[[-26.6  10.6 -37.0  18.2]
 [-16.8  -4.6 -50.3  13.5]
 [-38.0   3.9 -36.1  21.4]
 [-12.5   8.3 -36.0  10.6]]
|
[[ -4.6 -50.3]
 [  3.9 -36.1]]

[[-45.4  49.0 -49.6 -47.7 -47.4]
 [ 48.9 -53.0  54.0  51.5  51.1]
 [ -5.9   6.8  -5.5  -5.8  -6.0]]
|
[[-53.0  54.0]
 [  6.8  -5.5]]

[[ 46.7 -12.6 -23.8   0.0]
 [-58.1  13.2  19.3   0.0]
 [ 33.3 -15.0 -33.4   0.0]
 [ 36.8 -18.7 -25.5   0.0]]
|
[[ 13.2  19.3]
 [-15.0 -33.4]]

[[  0.2 -18.4 -27.3  23.0]
 [-28.0 -39.8   8.5  47.9]
 [-50.6  53.0  49.9  45.5]
 [-23.8 -17.5 -29.4 -48.6]
 [-13.0  49.9  38.4 -42.3]]
|
[[-39.8   8.5]
 [ 53.0  49.9]]

[[  2.7  13.2  17.1   0.7]
 [ -9.0  -3.0 -10.6   1.3]
 [-42.0  23.8   6.3   1.9]
 [ 39.3  55.1  19.0  29.1]]
|
[[ -3.0 -10.6]
 [ 23.8   6.3]]

[[-22.0  18.7 -35.1  41.0]
 [ 22.9 -18.0  36.6 -39.5]
 [ 26.6 -21.1  42.4 -45.9]
 [ 27.3 -21.8  43.5 -47.4]]
|
[[-18.0  36.6]
 [-21.1  42.4]]
---
[[-17.3  62.3  23.9]
 [  8.0  13.0  43.9]]
|
[[-17.3  62.3]
 [  8.0  13.0]]

[[-37.0  26.4  38.2]
 [-54.3  21.7  10.0]
 [-46.1  27.2  25.2]
 [-58.4   0.2  -8.3]
 [-57.6  14.7   1.6]]
|
[[-37.0  26.4]
 [-54.3  21.7]]

[[ 29.1 -29.1]
 [-42.8  42.9]
 [ 46.8 -46.8]]
|
[[ 29.1 -29.1]
 [-42.8  42.9]]

[[ -3.1  11.6   5.5 -21.3 -37.4]
 [  5.1  38.3 -29.8  -8.5 -46.1]]
|
[[-3.1 11.6]
 [ 5.1 38.3]]

[[ 29.6  25.0  -0.4  30.9  41.9]
 [  7.3   7.1  20.3  53.9 -24.4]
 [-24.3 -17.2  -0.8 -22.2 -52.2]]
|
[[29.6 25.0]
 [ 7.3  7.1]]

[[ 34.1  41.2  42.6]
 [-36.8 -44.4 -45.9]
 [ 36.5  44.0  45.5]
 [ 34.2  41.4  42.9]
 [ 34.0  41.1  42.7]]
|
[[ 34.1  41.2]
 [-36.8 -44.4]]

[[  3.4   1.4 -42.8]
 [ -3.7  -1.5  46.3]]
|
[[ 3.4  1.4]
 [-3.7 -1.5]]
